Below is a small trained network, with its code and all its weights. Each question gives an input and a class and asks what happens when units are switched off, that is, made to give their printed mean instead of their output.

import numpy as np


def w(rows, s, z=0):
    codes = np.array(rows[::2]) - 128.0
    scale = np.full(codes.shape[1], s)
    scale[-1] = z or s
    return codes * scale


def f(y):
    return np.maximum(y, 0)


def log_softmax(a):
    a = a - a.max(-1, keepdims=True)
    return a - np.log(np.exp(a).sum(-1, keepdims=True))


def net(x, mask):
    res = np.array(x, float).reshape(1, 3) / 4 @ E
    y = f(res @ A[0][:, :-1].T + A[0][:, -1])
    res = res + np.where(mask, y, B[0][:, -1]) @ B[0][:, :-1]
    return log_softmax(res[-1] @ U[:, :-1].T + U[:, -1])


A, B = {}, {}
E = w([
[70,125,198,255,178,79,151,95],'x0',
[124,77,41,88,165,13,147,62],'x1',
[200,32,111,175,97,188,39,18],'x2',
],0.0061)
A[0] = w([
[127,148,147,162,127,192,134,141,254],'neuron 1',
[86,193,150,101,144,73,153,197,95],'neuron 2',
[158,125,107,52,115,160,116,139,58],'neuron 3',
[154,61,122,170,127,198,72,31,92],'neuron 4',
[144,123,102,56,125,157,128,147,163],'neuron 5',
[111,126,186,244,143,63,139,107,100],'neuron 6',
[137,171,176,162,109,232,123,159,32],'neuron 7',
[149,128,111,63,123,156,114,133,50],'neuron 8',
[135,102,61,104,127,9,140,59,100],'neuron 9',
],0.014,0.0059)
B[0] = w([
[191,54,142,100,126,31,12,71,249],'neuron 1',
[199,127,90,197,96,56,185,161,255],'neuron 2',
[85,115,64,206,149,179,135,119,183],'neuron 3',
[166,169,97,171,107,49,210,189,255],'neuron 4',
[158,120,64,197,109,122,68,62,207],'neuron 5',
[115,128,16,173,115,217,89,85,254],'neuron 6',
[66,14,174,171,196,164,165,212,223],'neuron 7',
[87,119,83,183,145,193,148,138,167],'neuron 8',
[144,8,189,155,157,108,55,165,244],'neuron 9',
],0.015,0.0088)
U = w([
[185,168,106,143,83,45,253,202,93],'0',
[87,35,221,111,199,125,57,186,89],'1',
[80,147,36,165,112,240,102,23,102],'2',
[177,152,161,51,90,62,65,31,251],'3',
[62,180,177,49,129,164,186,115,108],'4',
[65,179,195,48,127,164,161,118,110],'5',
],0.0065,0.011)

Each question gives the input, the list of numbers given to net, and the class t.
The units are the neurons (one row each of A and B). Each row of codes is followed by its name. A weight is (code - 128) times the scale printed after its matrix; where a second scale follows, it is the last column's (A, B and U).
mask holds one flag per neuron, in row order. A switched-off neuron (its flag False) gives its mean, the last column of its row in B, instead of its output. The means were averaged over made-up inputs and are rounded, as every weight is.
A unit's drop is (log p(t) with every unit on - log p(t) with that unit switched off) / (log p(t) with every unit on - log p(t) with every unit switched off).
most important unit: the unit with the biggest drop
top k neurons: the k neurons with the biggest drops, biggest first
drop of u: that unit's drop, to one decimal
input [1,-1,-3], class 3: most important unit	neuron 4
input [-2,-2,-1], class 3: top 2 neurons	neuron 6; neuron 9
input [-6,-6,7], class 0: top 2 neurons	neuron 4; neuron 9
input [1,-3,3], class 3: top 2 neurons	neuron 2; neuron 9
input [7,8,-2], class 1: top 2 neurons	neuron 9; neuron 5
input [0,0,1], class 3: top 4 neurons	neuron 7; neuron 6; neuron 2; neuron 9
input [1,8,-5], class 1: top 2 neurons	neuron 9; neuron 4
input [-2,2,-3], class 3: top 2 neurons	neuron 4; neuron 7
input [6,-3,2], class 2: top 2 neurons	neuron 6; neuron 9
input [-1,1,1], class 3: top 3 neurons	neuron 7; neuron 6; neuron 2
input [4,-4,4], class 0: top 2 neurons	neuron 4; neuron 9
input [-8,-2,-7], class 2: top 3 neurons	neuron 5; neuron 4; neuron 3
input [-2,0,-1], class 3: top 2 neurons	neuron 6; neuron 7
input [-1,0,3], class 3: most important unit	neuron 2
input [7,-3,-3], class 2: drop of neuron 6	1.3
input [6,-1,-5], class 2: drop of neuron 6	1.9
input [-5,1,6], class 0: drop of neuron 8	0.0
